Below is a small trained network, with its code and all its weights. Each question gives an input and a target symbol and asks what happens when units are switched off, that is, made to give their printed mean instead of their output.

import numpy as np


def w(rows, s, z=0):
    codes = np.array(rows[::2]) - 128.0
    scale = np.full(codes.shape[1], s)
    scale[-1] = z or s
    return codes * scale


def f(y):
    return y / 2 * (1 + np.tanh(0.7978845608 * (y + 0.044715 * y**3)))


def softmax(a):
    e = np.exp(a - a.max(-1, keepdims=True))
    return e / e.sum(-1, keepdims=True)


def log_softmax(a):
    a = a - a.max(-1, keepdims=True)
    return a - np.log(np.exp(a).sum(-1, keepdims=True))


def net(x, mask):
    ids = ['ΞΩαβεησ'.index(c) for c in x.split()]
    T = len(ids)
    res = E[ids] + P[:T]
    r = res
    for j in range(2):
        rows = slice(3 * j, 3 * j + 3)
        q, k, v = (r @ M[0][rows].T for M in (Q, K, V))
        z = softmax(np.where(np.tri(T) > 0, q @ k.T / 3**0.5, -1e9)) @ v
        o = O[0][rows]
        res = res + np.where(mask[j], z, o[:, -1]) @ o[:, :-1]
    y = f(res @ A[0][:, :-1].T + A[0][:, -1])
    res = res + np.where(mask[2:14], y, B[0][:, -1]) @ B[0][:, :-1]
    return log_softmax(res[-1] @ U[:, :-1].T + U[:, -1])


Q, K, V, O, A, B = {}, {}, {}, {}, {}, {}
E = w([
[35,97,106,112,90,118,91,202,128,183],'Ξ',
[78,109,34,152,177,85,109,122,94,39],'Ω',
[175,106,247,150,196,126,155,101,133,131],'α',
[48,118,198,133,91,189,134,86,149,117],'β',
[140,154,196,109,58,152,85,113,56,212],'ε',
[182,115,150,172,105,151,150,61,172,139],'η',
[144,193,162,168,213,58,112,60,189,171],'σ',
],0.015)
P = w([
[158,186,111,194,66,79,254,150,80,164],'0',
[84,118,83,222,158,141,157,122,74,143],'1',
[81,113,60,223,190,192,72,118,114,121],'2',
[86,101,83,166,195,170,95,102,95,128],'3',
[102,105,111,146,149,89,182,101,71,150],'4',
[118,121,129,120,148,110,147,117,94,136],'5',
[131,122,138,121,151,146,72,112,136,113],'6',
[146,114,154,115,119,57,131,124,127,117],'7',
[154,143,150,81,127,150,66,129,149,98],'8',
[162,130,177,73,109,82,80,128,159,98],'9',
[174,145,171,61,113,143,47,139,170,88],'10',
[183,112,194,72,112,71,41,115,187,97],'11',
[187,140,194,43,98,83,79,148,172,79],'12',
],0.0066)
Q[0] = w([
[183,188,145,143,147,124,158,88,74,165],'h1',
[253,173,215,157,114,95,72,113,145,242],'h1',
[201,135,109,119,138,96,123,148,125,166],'h1',
[195,76,125,130,201,184,162,169,153,122],'h2',
[21,35,186,129,73,132,129,206,154,66],'h2',
[118,120,166,210,215,105,154,124,136,125],'h2',
],0.023)
K[0] = w([
[146,163,155,123,112,97,130,120,129,95],'h1',
[141,100,95,65,154,127,52,86,97,52],'h1',
[160,107,103,88,124,97,110,149,141,126],'h1',
[162,95,190,112,136,162,188,154,164,125],'h2',
[125,98,131,67,127,140,111,143,94,3],'h2',
[111,162,112,139,200,162,163,152,148,113],'h2',
],0.027)
V[0] = w([
[106,134,215,118,119,164,76,14,156,132],'h1',
[108,70,140,101,149,136,122,158,193,226],'h1',
[44,132,143,129,100,129,172,130,151,92],'h1',
[98,133,154,193,184,230,170,160,83,201],'h2',
[2,93,212,33,118,97,32,109,192,131],'h2',
[59,156,150,118,94,92,143,153,178,145],'h2',
],0.0087)
O[0] = w([
[157,110,199,155,26,40,192,108,62,141,186],'h1',
[171,166,147,119,93,93,114,85,170,126,59],'h1',
[162,144,115,100,133,205,145,180,121,136,194],'h1',
[160,119,196,57,111,86,146,139,148,131,254],'h2',
[146,223,93,132,156,193,254,185,91,240,179],'h2',
[116,154,117,144,190,212,99,120,134,202,110],'h2',
],0.0056,0.0023)
A[0] = w([
[191,184,159,86,123,108,105,127,124,164,116],'n1',
[189,94,147,178,156,160,161,119,142,88,232],'n2',
[133,105,80,159,108,147,130,184,112,179,8],'n3',
[89,94,127,137,194,83,121,192,96,94,25],'n4',
[114,95,119,144,81,135,118,119,59,164,135],'n5',
[56,175,137,162,121,125,150,59,149,134,19],'n6',
[177,124,88,133,53,110,126,91,169,114,7],'n7',
[169,117,161,105,121,76,104,170,135,75,76],'n8',
[160,136,190,122,86,142,139,138,133,147,35],'n9',
[100,130,128,232,157,154,166,113,98,104,186],'n10',
[119,132,80,148,143,171,118,76,7,86,47],'n11',
[130,155,105,70,122,79,100,129,164,140,30],'n12',
],0.015,0.002)
B[0] = w([
[80,104,151,172,23,88,112,97,161,49,249],'n1',
[103,112,90,102,52,59,136,77,9,175,207],'n2',
[163,78,155,65,129,74,75,143,139,173,187],'n3',
[210,179,132,179,76,205,143,154,119,86,190],'n4',
[165,183,105,245,120,93,119,156,187,170,226],'n5',
[126,118,153,69,90,120,123,188,254,128,187],'n6',
[222,189,227,74,103,201,125,126,102,114,158],'n7',
[53,153,86,158,172,135,120,138,187,197,203],'n8',
[131,107,29,124,243,195,132,132,83,109,254],'n9',
[116,137,139,84,192,184,163,72,153,41,191],'n10',
[141,78,155,59,173,62,142,244,107,156,178],'n11',
[185,106,146,127,146,109,198,115,58,162,144],'n12',
],0.0098,0.0072)
U = w([
[73,116,188,108,115,23,115,114,198,67,78],'Ξ',
[92,161,86,134,169,201,200,125,174,151,133],'Ω',
[162,92,99,128,161,47,128,200,79,43,160],'α',
[55,31,60,118,159,45,155,68,43,122,142],'β',
[215,159,196,101,75,130,154,83,16,126,235],'ε',
[137,171,75,254,68,97,65,174,107,118,7],'η',
[151,105,125,106,132,68,87,215,112,229,201],'σ',
],0.0045,0.0011)

Each question gives the input, a string of symbols that net reads in full, and the target symbol t.
The units are the heads (3 rows each of Q, K, V and O) and the neurons (one row each of A and B). Each row of codes is followed by its name. A weight is (code - 128) times the scale printed after its matrix; where a second scale follows, it is the last column's (O, A, B and U).
mask holds one flag per unit, heads first, then neurons. A switched-off unit (its flag False) gives its mean, the last column of its rows in O or B, instead of its output. The means were averaged over made-up inputs and are rounded, as every weight is.
A unit's drop is (log p(t) with every unit on - log p(t) with that unit switched off) / (log p(t) with every unit on - log p(t) with every unit switched off).
The circuit of an input: a set's keep is (log p(t) with only the set's units on - log p(t) with every unit switched off) / (log p(t) with every unit on - log p(t) with every unit switched off). Starting from the 12 units with the biggest drops (on a tie, the unit counted first), units are removed one at a time, each time the one whose removal leaves the highest keep (on an exact tie, the one counted first), for as long as the keep stays at least 0.8.
circuit, biggest first: the units of the circuit, biggest drop first
top k neurons: the k neurons with the biggest drops, biggest first
which heads matter: for each layer, one digit per head in row order, 1 if its drop is at least 0.15 and else 0, layers parted by /
drop of u: that unit's drop, to one decimal
input η β σ Ω, target α: which heads matter	00
input Ω σ σ σ ε β, target Ξ: which heads matter	01
input ε Ω Ξ, target η: circuit, biggest first	(h2 n4 n5)
input ε ε ε Ξ σ β α σ, target Ξ: circuit, biggest first	(n6 n1 h1)
input Ξ Ω α, target ε: top 3 neurons	(n4 n2 n9)
input α ε ε β Ω η Ξ Ξ, target η: circuit, biggest first	(h2 n4)
input σ α Ξ η ε η α β β ε σ ε σ, target Ξ: circuit, biggest first	(n1 h1)
input σ Ξ σ Ξ β ε, target η: which heads matter	00
input σ β σ β ε α η, target ε: circuit, biggest first	(n7 h1)
input α ε Ξ Ω σ, target Ω: top 2 neurons	(n1 n10)
input σ Ω β β η, target β: which heads matter	10
input η Ω ε β, target Ξ: top 2 neurons	(n6 n9)
input Ω ε σ Ξ σ α α, target ε: top 2 neurons	(n2 n4)
input α α Ξ, target σ: top 2 neurons	(n3 n1)
input σ β α, target β: top neuron	(n2)
input ε α β α β Ω ε ε β σ σ, target Ω: drop of h1	1.2
input β ε Ξ η ε β σ η Ξ σ β β, target Ω: drop of h2	0.5
input ε η η, target ε: drop of n7	1.1
